Below is a small trained network, with its code and all its weights. Each question gives an input and a target symbol and asks what happens when units are switched off, that is, made to give their printed mean instead of their output.

import numpy as np


def w(rows, s, z=0):
    codes = np.array(rows[::2]) - 128.0
    scale = np.full(codes.shape[1], s)
    scale[-1] = z or s
    return codes * scale


def norm(h):
    return h / np.sqrt((h * h).mean(-1, keepdims=True) + 1e-5)


def f(y):
    return np.maximum(y, 0)


def softmax(a):
    e = np.exp(a - a.max(-1, keepdims=True))
    return e / e.sum(-1, keepdims=True)


def log_softmax(a):
    a = a - a.max(-1, keepdims=True)
    return a - np.log(np.exp(a).sum(-1, keepdims=True))


def net(x, mask):
    ids = ['βεζλμξτφω'.index(c) for c in x.split()]
    T = len(ids)
    res = E[ids] + P[:T]
    u = 0
    for l in range(2):
        r = norm(res)
        for j in range(2):
            rows = slice(2 * j, 2 * j + 2)
            q, k, v = (r @ M[l][rows].T for M in (Q, K, V))
            z = softmax(np.where(np.tri(T) > 0, q @ k.T / 2**0.5, -1e9)) @ v
            o = O[l][rows]
            res = res + np.where(mask[u + j], z, o[:, -1]) @ o[:, :-1]
        u += 2
        y = f(norm(res) @ A[l][:, :-1].T + A[l][:, -1])
        res = res + np.where(mask[u : u + 4], y, B[l][:, -1]) @ B[l][:, :-1]
        u += 4
    return log_softmax(norm(res)[-1] @ U[:, :-1].T + U[:, -1])


Q, K, V, O, A, B = {}, {}, {}, {}, {}, {}
E = w([
[114,61,147,67,60],'β',
[80,183,131,124,113],'ε',
[144,113,167,138,84],'ζ',
[147,77,103,154,140],'λ',
[37,149,107,116,120],'μ',
[165,98,141,136,145],'ξ',
[173,237,82,73,182],'τ',
[145,222,249,80,70],'φ',
[55,51,200,189,217],'ω',
],0.011)
P = w([
[95,150,64,253,162],'0',
[167,128,148,102,156],'1',
[151,141,158,81,178],'2',
[95,139,180,117,204],'3',
[67,137,186,138,231],'4',
[37,144,196,139,254],'5',
],0.006)
Q[0] = w([
[91,149,113,105,88],'0.h1',
[150,122,189,47,254],'0.h1',
[115,125,71,76,121],'0.h2',
[134,145,118,208,92],'0.h2',
],0.0091)
K[0] = w([
[101,153,170,77,51],'0.h1',
[115,168,163,119,231],'0.h1',
[169,136,10,112,120],'0.h2',
[95,85,107,93,49],'0.h2',
],0.012)
V[0] = w([
[138,136,227,141,142],'0.h1',
[120,179,154,185,254],'0.h1',
[188,153,102,129,84],'0.h2',
[64,110,151,92,95],'0.h2',
],0.0066)
O[0] = w([
[174,157,180,191,127,145],'0.h1',
[80,40,160,44,30,254],'0.h1',
[107,254,136,107,134,124],'0.h2',
[135,147,91,54,171,87],'0.h2',
],0.0052,0.007)
A[0] = w([
[76,16,37,142,75,70],'0.n1',
[70,114,172,76,67,175],'0.n2',
[98,123,186,237,108,122],'0.n3',
[2,156,150,140,175,4],'0.n4',
],0.0051,0.0029)
B[0] = w([
[183,114,186,131,160,165],'0.n1',
[217,138,88,126,156,252],'0.n2',
[62,117,47,51,56,166],'0.n3',
[255,219,113,81,132,161],'0.n4',
],0.0087,0.0042)
Q[1] = w([
[98,159,97,132,117],'1.h1',
[143,145,96,99,167],'1.h1',
[168,176,98,131,159],'1.h2',
[167,99,250,140,119],'1.h2',
],0.018)
K[1] = w([
[236,173,60,233,44],'1.h1',
[66,124,7,192,80],'1.h1',
[49,150,36,232,42],'1.h2',
[2,145,234,76,216],'1.h2',
],0.0087)
V[1] = w([
[176,139,135,103,4],'1.h1',
[186,95,129,99,98],'1.h1',
[117,161,205,136,64],'1.h2',
[110,58,169,187,136],'1.h2',
],0.011)
O[1] = w([
[83,3,83,193,198,198],'1.h1',
[193,99,104,120,204,179],'1.h1',
[85,111,251,254,74,142],'1.h2',
[57,205,153,140,206,3],'1.h2',
],0.0082,0.0051)
A[1] = w([
[182,205,117,96,8,183],'1.n1',
[178,109,242,241,2,4],'1.n2',
[114,218,200,70,117,129],'1.n3',
[151,100,192,189,148,142],'1.n4',
],0.011,0.0023)
B[1] = w([
[35,129,107,219,144,234],'1.n1',
[250,250,116,196,110,255],'1.n2',
[129,57,219,146,58,184],'1.n3',
[125,142,136,183,108,210],'1.n4',
],0.013,0.0076)
U = w([
[93,197,139,67,62,133],'β',
[191,19,116,86,70,122],'ε',
[100,42,177,213,220,3],'ζ',
[121,181,184,60,150,147],'λ',
[144,145,79,50,106,168],'μ',
[119,168,124,114,239,139],'ξ',
[44,79,102,192,47,119],'τ',
[193,187,166,193,105,149],'φ',
[68,85,254,122,78,157],'ω',
],0.012,0.0053)

Each question gives the input, a string of symbols that net reads in full, and the target symbol t.
The units are the heads (2 rows each of Q, K, V and O) and the neurons (one row each of A and B). Each row of codes is followed by its name. A weight is (code - 128) times the scale printed after its matrix; where a second scale follows, it is the last column's (O, A, B and U).
mask holds one flag per unit, layer by layer, with each layer's heads first. A switched-off unit (its flag False) gives its mean, the last column of its rows in O or B, instead of its output. The means were averaged over made-up inputs and are rounded, as every weight is.
A unit's drop is (log p(t) with every unit on - log p(t) with that unit switched off) / (log p(t) with every unit on - log p(t) with every unit switched off).
The circuit of an input: a set's keep is (log p(t) with only the set's units on - log p(t) with every unit switched off) / (log p(t) with every unit on - log p(t) with every unit switched off). Starting from all 12 units, units are removed one at a time, each time the one whose removal leaves the highest keep (on an exact tie, the one counted first), for as long as the keep stays at least 0.8.
units of the circuit, in order: the units of the circuit, biggest drop first
unit that matters most: the unit with the biggest drop
k most important neurons: the k neurons with the biggest drops, biggest first
k most important neurons of layer l: the k neurons of layer l with the biggest drops, biggest first
heads that matter: for each layer, one digit per head in row order, 1 if its drop is at least 0.15 and else 0, layers parted by /
input τ ξ ζ β, target ζ: unit that matters most : 1.h1
input λ ζ ξ, target ζ: units of the circuit, in order : 1.n2; 1.h1
input τ τ φ ω ε ξ, target ω: 2 most important neurons of layer 1 : 1.n3; 1.n2
input λ λ ζ, target ξ: heads that matter : 10 / 11
input τ ξ ξ, target ε: units of the circuit, in order : 1.n1; 1.n2
input ξ ζ ζ λ, target ξ: 4 most important neurons : 0.n1; 0.n2; 1.n3; 1.n1
input φ ξ ξ ω β, target ω: units of the circuit, in order : 1.h2; 1.n3; 1.h1
input φ ξ τ ζ, target ε: heads that matter : 00 / 10
input ε τ τ ε λ, target ε: 2 most important neurons : 1.n2; 1.n1
input ζ τ ξ ε, target ζ: 2 most important neurons : 1.n2; 0.n3
input ε φ ω, target ω: units of the circuit, in order : 1.h2; 1.h1; 1.n3
input λ τ τ, target λ: heads that matter : 00 / 01
input μ φ ξ τ τ λ, target ε: units of the circuit, in order : 1.n2; 1.h2; 1.n1
input μ τ ε, target μ: unit that matters most : 1.h2
input ε ε τ, target ε: heads that matter : 00 / 11
input ω τ λ, target ω: heads that matter : 00 / 11
input ω ω ε τ, target ω: heads that matter : 00 / 10
input ξ β μ, target ξ: units of the circuit, in order : 1.h2; 0.h1
input τ β ω ζ, target ω: units of the circuit, in order : 1.h2; 1.n3; 1.n2
input τ ω τ ξ, target ω: units of the circuit, in order : 1.h2; 1.h1; 1.n3
input λ ζ τ ε, target λ: unit that matters most : 1.h2
input ξ ζ ζ, target ζ: heads that matter : 00 / 11
input τ ω φ, target ω: units of the circuit, in order : 1.h2; 1.n3
input ξ ζ λ, target ζ: heads that matter : 01 / 01
input β ω β ξ τ ω, target ω: 2 most important neurons : 0.n4; 1.n2
